Here is a tiny trained network, its code and every weight. The questions are about switching its units off for an input and a class, where a switched-off unit gives its printed mean instead of its output.

import numpy as np


def w(rows, s, z=0):
    codes = np.array(rows[::2]) - 128.0
    scale = np.full(codes.shape[1], s)
    scale[-1] = z or s
    return codes * scale


def f(y):
    return np.maximum(y, 0)


def log_softmax(a):
    a = a - a.max(-1, keepdims=True)
    return a - np.log(np.exp(a).sum(-1, keepdims=True))


def net(x, mask):
    res = np.array(x, float).reshape(1, 6) / 4 @ E
    y = f(res @ A[0][:, :-1].T + A[0][:, -1])
    res = res + np.where(mask, y, B[0][:, -1]) @ B[0][:, :-1]
    return log_softmax(res[-1] @ U[:, :-1].T + U[:, -1])


A, B = {}, {}
E = w([
[2,170,65,183],'x0',
[128,128,129,128],'x1',
[134,21,57,151],'x2',
[128,128,127,128],'x3',
[174,180,33,36],'x4',
[61,76,168,1],'x5',
],0.01)
A[0] = w([
[137,254,197,137,3],'neuron 1',
[144,138,100,96,99],'neuron 2',
[157,123,119,179,116],'neuron 3',
[150,169,52,64,119],'neuron 4',
[111,66,143,158,125],'neuron 5',
[164,160,129,160,114],'neuron 6',
[132,116,197,217,111],'neuron 7',
[64,54,155,40,77],'neuron 8',
[171,109,183,133,150],'neuron 9',
[127,237,179,88,2],'neuron 10',
[73,115,180,84,136],'neuron 11',
[68,187,70,153,123],'neuron 12',
[114,97,167,171,109],'neuron 13',
[91,84,114,79,128],'neuron 14',
[108,177,224,150,95],'neuron 15',
[64,140,97,136,84],'neuron 16',
[116,92,160,161,83],'neuron 17',
[149,161,105,163,122],'neuron 18',
[104,98,162,65,97],'neuron 19',
[166,113,148,123,107],'neuron 20',
[61,173,94,122,140],'neuron 21',
[151,161,122,205,105],'neuron 22',
[202,106,174,136,102],'neuron 23',
[164,168,188,98,107],'neuron 24',
[85,107,76,152,112],'neuron 25',
[122,103,205,178,96],'neuron 26',
[177,110,162,92,76],'neuron 27',
[58,121,104,147,118],'neuron 28',
[98,184,139,126,86],'neuron 29',
[58,124,150,74,94],'neuron 30',
[175,133,92,187,181],'neuron 31',
[207,93,169,117,101],'neuron 32',
[82,157,106,135,62],'neuron 33',
[168,44,41,178,27],'neuron 34',
[146,163,49,84,103],'neuron 35',
[106,120,175,150,83],'neuron 36',
[203,122,133,109,79],'neuron 37',
[182,177,35,85,87],'neuron 38',
[193,74,129,105,95],'neuron 39',
[117,64,132,158,98],'neuron 40',
[162,181,132,166,98],'neuron 41',
[183,122,164,90,105],'neuron 42',
[119,22,69,121,32],'neuron 43',
[129,87,104,129,88],'neuron 44',
],0.015,0.0056)
B[0] = w([
[193,139,85,38,204],'neuron 1',
[105,147,136,121,166],'neuron 2',
[173,167,158,166,179],'neuron 3',
[41,161,67,180,222],'neuron 4',
[76,173,41,107,193],'neuron 5',
[171,151,164,190,167],'neuron 6',
[90,151,104,167,227],'neuron 7',
[170,178,166,222,255],'neuron 8',
[127,99,138,121,194],'neuron 9',
[142,127,57,26,197],'neuron 10',
[201,189,146,200,210],'neuron 11',
[124,80,200,104,212],'neuron 12',
[66,126,85,153,187],'neuron 13',
[188,183,149,180,206],'neuron 14',
[69,156,13,7,201],'neuron 15',
[110,63,207,120,183],'neuron 16',
[67,143,91,147,174],'neuron 17',
[158,138,174,174,171],'neuron 18',
[161,161,160,184,208],'neuron 19',
[110,95,171,140,164],'neuron 20',
[139,63,203,99,200],'neuron 21',
[191,148,171,202,200],'neuron 22',
[93,93,205,116,198],'neuron 23',
[153,85,105,97,191],'neuron 24',
[124,66,170,74,191],'neuron 25',
[45,145,73,155,204],'neuron 26',
[119,114,143,129,188],'neuron 27',
[134,54,188,116,195],'neuron 28',
[136,83,144,32,167],'neuron 29',
[196,167,169,221,207],'neuron 30',
[178,168,187,197,210],'neuron 31',
[100,72,190,129,208],'neuron 32',
[108,87,191,91,164],'neuron 33',
[219,149,58,35,225],'neuron 34',
[62,155,77,162,205],'neuron 35',
[83,140,91,141,167],'neuron 36',
[115,94,181,112,184],'neuron 37',
[1,155,73,187,219],'neuron 38',
[109,79,162,109,203],'neuron 39',
[72,160,39,49,186],'neuron 40',
[187,158,167,173,174],'neuron 41',
[104,88,170,120,196],'neuron 42',
[185,145,61,20,216],'neuron 43',
[156,137,96,35,162],'neuron 44',
],0.009,0.013)
U = w([
[204,212,187,216,87],'0',
[7,175,102,166,79],'1',
[113,3,206,130,79],'2',
[180,160,96,62,255],'3',
],0.012,0.0092)

Each question gives the input, the list of numbers given to net, and the class t.
The units are the neurons (one row each of A and B). Each row of codes is followed by its name. A weight is (code - 128) times the scale printed after its matrix; where a second scale follows, it is the last column's (A, B and U).
mask holds one flag per neuron, in row order. A switched-off neuron (its flag False) gives its mean, the last column of its row in B, instead of its output. The means were averaged over made-up inputs and are rounded, as every weight is.
A unit's drop is (log p(t) with every unit on - log p(t) with that unit switched off) / (log p(t) with every unit on - log p(t) with every unit switched off).
The circuit of an input: a set's keep is (log p(t) with only the set's units on - log p(t) with every unit switched off) / (log p(t) with every unit on - log p(t) with every unit switched off). Starting from the 12 units with the biggest drops (on a tie, the unit counted first), units are removed one at a time, each time the one whose removal leaves the highest keep (on an exact tie, the one counted first), for as long as the keep stays at least 0.8.
units of the circuit, in order: the units of the circuit, biggest drop first
k most important neurons: the k neurons with the biggest drops, biggest first
drop of u: that unit's drop, to one decimal
input [3,7,6,4,0,-5], class 3: units of the circuit, in order	(neuron 34)
input [-1,-2,-1,5,-8,7], class 1: 2 most important neurons	(neuron 15; neuron 26)
input [8,6,-6,0,-7,4], class 2: 2 most important neurons	(neuron 21; neuron 28)
input [7,-4,-8,-4,6,7], class 3: 4 most important neurons	(neuron 10; neuron 29; neuron 1; neuron 31)
input [3,-2,3,-6,-3,3], class 0: 2 most important neurons	(neuron 38; neuron 15)
input [-7,-4,-8,8,-4,-3], class 3: 2 most important neurons	(neuron 15; neuron 1)
input [-8,-6,-8,-6,8,-7], class 1: 4 most important neurons	(neuron 38; neuron 4; neuron 35; neuron 34)
input [-3,6,7,2,6,7], class 0: 2 most important neurons	(neuron 8; neuron 14)
input [-7,4,-8,-2,6,-4], class 3: 2 most important neurons	(neuron 1; neuron 10)
input [5,3,-4,-1,-6,-5], class 1: 3 most important neurons	(neuron 15; neuron 26; neuron 8)
input [2,-2,-2,-3,8,8], class 0: 4 most important neurons	(neuron 30; neuron 8; neuron 14; neuron 11)
input [-2,3,7,8,-6,4], class 3: 2 most important neurons	(neuron 43; neuron 38)
input [2,-8,3,-5,8,-6], class 1: 2 most important neurons	(neuron 38; neuron 4)
input [2,-5,2,5,2,2], class 0: units of the circuit, in order	(neuron 15)
input [2,0,-8,8,-5,6], class 3: drop of neuron 10	0.2
input [4,-6,-6,-2,-4,4], class 3: drop of neuron 15	0.6
input [2,7,4,5,-7,-6], class 1: drop of neuron 13	0.7
